Below are the code and all the weights of a small trained network. Each question names an input and a class and asks about switching units off, where a switched-off unit gives its printed mean instead of its output.

import numpy as np


def w(rows, s, z=0):
    codes = np.array(rows[::2]) - 128.0
    scale = np.full(codes.shape[1], s)
    scale[-1] = z or s
    return codes * scale


def f(y):
    return y / 2 * (1 + np.tanh(0.7978845608 * (y + 0.044715 * y**3)))


def log_softmax(a):
    a = a - a.max(-1, keepdims=True)
    return a - np.log(np.exp(a).sum(-1, keepdims=True))


def net(x, mask):
    res = np.array(x, float).reshape(1, 8) / 4 @ E
    y = f(res @ A[0][:, :-1].T + A[0][:, -1])
    res = res + np.where(mask, y, B[0][:, -1]) @ B[0][:, :-1]
    return log_softmax(res[-1] @ U[:, :-1].T + U[:, -1])


A, B = {}, {}
E = w([
[157,88,146,2,169,59,62,157,125],'x0',
[153,125,108,123,120,127,132,130,132],'x1',
[152,128,122,125,126,132,132,127,125],'x2',
[113,123,133,127,132,123,123,123,125],'x3',
[152,160,233,161,35,72,109,95,144],'x4',
[141,82,102,213,136,175,3,122,139],'x5',
[125,132,155,144,143,130,126,140,124],'x6',
[108,18,146,151,71,87,162,181,39],'x7',
],0.0077)
A[0] = w([
[118,166,160,55,149,112,254,114,97,1],'neuron 0',
[126,26,135,140,62,127,160,174,48,57],'neuron 1',
[114,164,96,222,119,133,176,122,142,61],'neuron 2',
[119,132,103,203,94,183,206,107,119,96],'neuron 3',
[99,91,41,117,238,181,161,170,111,37],'neuron 4',
[136,83,114,175,140,166,20,109,113,32],'neuron 5',
],0.0069,0.006)
B[0] = w([
[133,203,110,134,69,167,113,203,95,207],'neuron 0',
[114,170,150,85,168,249,137,67,206,243],'neuron 1',
[191,107,178,50,160,118,102,138,120,198],'neuron 2',
[166,87,150,86,174,84,61,159,100,252],'neuron 3',
[148,112,200,163,3,75,73,50,160,232],'neuron 4',
[122,207,65,129,78,181,123,228,80,186],'neuron 5',
],0.012,0.0036)
U = w([
[110,208,85,141,44,181,131,251,67,13],'0',
[113,175,139,97,193,239,128,21,227,50],'1',
[132,101,198,185,1,64,105,50,150,41],'2',
[111,103,125,148,159,120,139,130,131,255],'3',
[101,110,115,140,147,123,141,125,117,254],'4',
[171,56,150,43,225,75,59,164,69,29],'5',
[103,111,104,147,139,134,154,104,118,219],'6',
[93,115,116,158,149,126,143,89,99,200],'7',
],0.0086,0.0077)

Each question gives the input, the list of numbers given to net, and the class t.
The units are the neurons (one row each of A and B). Each row of codes is followed by its name. A weight is (code - 128) times the scale printed after its matrix; where a second scale follows, it is the last column's (A, B and U).
mask holds one flag per neuron, in row order. A switched-off neuron (its flag False) gives its mean, the last column of its row in B, instead of its output. The means were averaged over made-up inputs and are rounded, as every weight is.
A unit's drop is (log p(t) with every unit on - log p(t) with that unit switched off) / (log p(t) with every unit on - log p(t) with every unit switched off).
The circuit of an input: a set's keep is (log p(t) with only the set's units on - log p(t) with every unit switched off) / (log p(t) with every unit on - log p(t) with every unit switched off). Starting from all 6 units, units are removed one at a time, each time the one whose removal leaves the highest keep (on an exact tie, the one counted first), for as long as the keep stays at least 0.8.
circuit, biggest first: the units of the circuit, biggest drop first
unit that matters most: the unit with the biggest drop
top k neurons: the k neurons with the biggest drops, biggest first
drop of u: that unit's drop, to one decimal
input [8,2,-2,5,4,8,-4,8], class 0: unit that matters most : neuron 5
input [-8,7,-2,-3,-2,2,7,-6], class 5: circuit, biggest first : [neuron 3; neuron 2]
input [7,8,7,4,-3,4,1,-6], class 3: top 3 neurons : [neuron 1; neuron 3; neuron 2]
input [-4,-5,-3,1,-5,-1,-1,-3], class 2: top 3 neurons : [neuron 4; neuron 1; neuron 5]
input [-8,-6,0,1,0,4,8,-7], class 5: top 3 neurons : [neuron 3; neuron 2; neuron 1]
input [4,0,4,3,2,7,-6,-5], class 0: top 2 neurons : [neuron 5; neuron 1]
input [1,2,-2,-4,-4,-5,5,-4], class 0: top 2 neurons : [neuron 0; neuron 1]
input [-5,3,4,5,-6,2,2,0], class 2: top 2 neurons : [neuron 4; neuron 1]
input [3,0,-2,-3,8,-8,-5,2], class 0: top 2 neurons : [neuron 0; neuron 4]
input [8,5,8,-7,-5,6,1,1], class 4: circuit, biggest first : [neuron 3; neuron 2]
input [6,-4,-6,0,0,4,-5,7], class 1: top 2 neurons : [neuron 1; neuron 3]
input [4,-5,-7,1,-4,8,-1,-7], class 0: top 2 neurons : [neuron 5; neuron 1]
input [-2,8,-2,-8,-7,-8,-7,-6], class 0: top 2 neurons : [neuron 0; neuron 1]
input [6,6,-2,5,-5,-7,6,6], class 0: circuit, biggest first : [neuron 0]
input [4,4,-8,0,7,-8,-7,4], class 0: top 2 neurons : [neuron 0; neuron 4]
input [4,-5,-5,-5,-6,1,1,8], class 1: drop of neuron 3 : 0.0
input [3,1,-1,-6,-6,-5,5,-2], class 2: drop of neuron 4 : 0.8
input [-2,-3,-5,2,7,7,3,8], class 1: drop of neuron 1 : 0.9
input [8,-2,0,6,-8,-4,-5,-2], class 2: drop of neuron 4 : 0.8
input [-5,-3,8,-4,0,5,-7,-6], class 4: unit that matters most : neuron 1
